Below is a small trained network, with its code and all its weights. Each question gives an input and a class and asks what happens when units are switched off, that is, made to give their printed mean instead of their output.

import numpy as np


def w(rows, s, z=0):
    codes = np.array(rows[::2]) - 128.0
    scale = np.full(codes.shape[1], s)
    scale[-1] = z or s
    return codes * scale


def norm(h):
    return h / np.sqrt((h * h).mean(-1, keepdims=True) + 1e-5)


def f(y):
    return y / 2 * (1 + np.tanh(0.7978845608 * (y + 0.044715 * y**3)))


def log_softmax(a):
    a = a - a.max(-1, keepdims=True)
    return a - np.log(np.exp(a).sum(-1, keepdims=True))


def net(x, mask):
    res = np.array(x, float).reshape(1, 7) / 4 @ E
    u = 0
    for l in range(4):
        y = f(norm(res) @ A[l][:, :-1].T + A[l][:, -1])
        res = res + np.where(mask[u : u + 5], y, B[l][:, -1]) @ B[l][:, :-1]
        u += 5
    return log_softmax(norm(res)[-1] @ U[:, :-1].T + U[:, -1])


A, B = {}, {}
E = w([
[66,168,202,245,43,90,65,193,98,73,173],'x0',
[140,252,148,159,174,142,156,67,144,153,159],'x1',
[110,103,59,117,244,42,149,153,117,132,248],'x2',
[193,158,43,193,37,145,145,124,43,54,74],'x3',
[162,98,90,200,135,43,206,48,208,178,139],'x4',
[107,120,142,183,117,233,86,169,185,156,172],'x5',
[25,178,124,109,96,132,156,164,96,141,67],'x6',
],0.011)
A[0] = w([
[182,30,144,66,118,123,68,169,102,121,123,5],'L0N1',
[139,65,131,123,168,109,189,99,95,86,77,1],'L0N2',
[21,128,189,185,83,171,66,192,253,215,158,139],'L0N3',
[181,143,152,153,158,208,99,30,254,211,153,98],'L0N4',
[118,192,146,220,115,99,117,89,204,111,154,172],'L0N5',
],0.0086,0.0065)
B[0] = w([
[101,114,139,229,66,187,131,187,206,127,171,143],'L0N1',
[97,89,26,103,58,104,124,141,175,139,159,126],'L0N2',
[126,58,92,214,114,185,211,170,31,16,83,254],'L0N3',
[135,135,212,142,106,27,150,68,254,123,181,219],'L0N4',
[145,100,228,205,105,108,186,110,120,124,223,205],'L0N5',
],0.0084,0.0089)
A[1] = w([
[75,92,30,121,184,110,168,202,116,141,174,87],'L1N1',
[123,214,127,155,102,237,85,166,48,91,105,3],'L1N2',
[79,173,186,58,254,141,88,143,185,178,187,56],'L1N3',
[198,111,61,172,93,209,127,102,95,92,110,20],'L1N4',
[162,141,115,126,207,100,109,88,164,188,132,41],'L1N5',
],0.0098,0.0053)
B[1] = w([
[133,136,107,86,177,73,137,80,190,131,210,249],'L1N1',
[76,151,157,61,155,187,224,183,64,97,107,254],'L1N2',
[99,145,24,4,190,38,69,120,76,144,162,236],'L1N3',
[184,177,106,91,196,130,73,161,92,146,152,213],'L1N4',
[135,174,131,101,82,205,140,103,66,148,104,187],'L1N5',
],0.012,0.0049)
A[2] = w([
[87,74,115,116,196,145,52,196,154,88,184,76],'L2N1',
[66,91,145,146,106,190,126,177,105,151,107,2],'L2N2',
[165,97,78,78,85,201,162,94,182,144,51,130],'L2N3',
[129,156,113,95,61,103,75,74,135,191,12,22],'L2N4',
[101,137,122,167,150,155,70,171,146,100,157,16],'L2N5',
],0.011,0.0046)
B[2] = w([
[116,158,209,181,35,151,128,103,154,245,145,254],'L2N1',
[124,155,133,94,104,165,114,109,146,81,17,200],'L2N2',
[93,138,177,189,30,22,163,65,157,21,219,202],'L2N3',
[33,119,135,246,72,152,149,1,185,152,165,157],'L2N4',
[134,227,162,156,114,108,120,85,54,150,132,145],'L2N5',
],0.0098,0.0051)
A[3] = w([
[177,115,165,95,153,186,138,113,213,68,112,92],'L3N1',
[138,154,139,123,88,153,87,138,88,150,91,1],'L3N2',
[150,119,66,74,95,97,51,109,165,123,101,93],'L3N3',
[174,103,51,140,142,97,109,153,121,119,75,34],'L3N4',
[129,53,156,62,99,148,5,203,163,130,168,149],'L3N5',
],0.012,0.0059)
B[3] = w([
[99,153,108,136,143,45,110,123,15,186,202,192],'L3N1',
[171,119,109,78,88,124,114,219,123,123,63,157],'L3N2',
[141,50,43,134,75,87,73,75,103,171,171,190],'L3N3',
[162,106,107,66,163,102,80,83,113,121,141,125],'L3N4',
[101,233,157,181,66,56,254,163,115,21,129,252],'L3N5',
],0.0098,0.0031)
U = w([
[157,139,175,232,99,69,146,99,137,138,205,213],'0',
[169,87,63,8,176,74,70,84,129,196,148,127],'1',
[104,126,160,122,79,185,120,205,57,76,19,2],'2',
],0.012,0.0031)

Each question gives the input, the list of numbers given to net, and the class t.
The units are the neurons (one row each of A and B). Each row of codes is followed by its name. A weight is (code - 128) times the scale printed after its matrix; where a second scale follows, it is the last column's (A, B and U).
mask holds one flag per neuron, layer by layer. A switched-off neuron (its flag False) gives its mean, the last column of its row in B, instead of its output. The means were averaged over made-up inputs and are rounded, as every weight is.
A unit's drop is (log p(t) with every unit on - log p(t) with that unit switched off) / (log p(t) with every unit on - log p(t) with every unit switched off).
The circuit of an input: a set's keep is (log p(t) with only the set's units on - log p(t) with every unit switched off) / (log p(t) with every unit on - log p(t) with every unit switched off). Starting from the 12 units with the biggest drops (on a tie, the unit counted first), units are removed one at a time, each time the one whose removal leaves the highest keep (on an exact tie, the one counted first), for as long as the keep stays at least 0.8.
circuit, biggest first: the units of the circuit, biggest drop first
top k neurons: the k neurons with the biggest drops, biggest first
top k neurons in layer l: the k neurons of layer l with the biggest drops, biggest first
drop when u is switched off: that unit's drop, to one decimal
input [-1,5,5,-2,-5,1,-6], class 1: circuit, biggest first -> [L1N3]
input [-5,6,2,-2,-7,1,6], class 1: top 2 neurons -> [L1N3; L0N3]
input [1,3,-3,6,-1,-3,-5], class 2: top 2 neurons -> [L0N4; L1N2]
input [5,7,8,-2,-8,3,8], class 2: top 3 neurons -> [L1N2; L0N3; L0N4]
input [2,-8,6,7,-6,-8,-2], class 0: circuit, biggest first -> [L0N1; L0N3; L1N2]
input [-2,-5,0,-6,-3,-8,-5], class 0: top 3 neurons -> [L3N5; L0N1; L2N1]
input [3,3,4,-7,-8,2,0], class 2: circuit, biggest first -> [L0N3; L0N4]
input [-3,-6,4,4,-6,-7,-8], class 0: top 2 neurons -> [L3N5; L0N1]
input [2,4,5,2,-7,-6,3], class 1: circuit, biggest first -> [L0N3; L0N5]
input [-3,-2,2,3,6,-6,-1], class 1: top 3 neurons -> [L0N4; L0N2; L1N1]
input [2,-6,-3,-6,6,-6,8], class 2: top 2 neurons -> [L0N4; L1N3]
input [-8,4,0,4,0,-5,-1], class 0: top 2 neurons -> [L2N3; L0N3]
input [-8,6,-4,8,-8,7,-6], class 1: top 2 neurons in layer 1 -> [L1N4; L1N5]
input [-7,4,-4,-2,4,-4,8], class 0: circuit, biggest first -> [L2N3]
input [-6,1,-1,8,-8,-8,-7], class 1: top 2 neurons -> [L1N4; L0N3]
input [-4,7,6,5,-4,-2,5], class 1: top 2 neurons -> [L0N3; L1N1]
input [6,-3,0,1,-6,-2,-8], class 2: top 2 neurons in layer 0 -> [L0N4; L0N5]
input [-3,7,7,-7,2,7,0], class 1: top 2 neurons in layer 1 -> [L1N3; L1N5]
input [-1,-8,1,-3,-4,-5,8], class 0: top 2 neurons in layer 1 -> [L1N1; L1N2]
input [-5,-4,-2,-3,1,1,-8], class 0: circuit, biggest first -> [L0N1]
input [-3,-7,1,-6,1,2,4], class 0: drop when L1N1 is switched off -> 0.5
input [-1,7,-3,-8,-5,-5,-5], class 1: drop when L1N3 is switched off -> 0.2
input [2,-7,4,-3,-6,-6,-3], class 0: drop when L2N5 is switched off -> 0.0
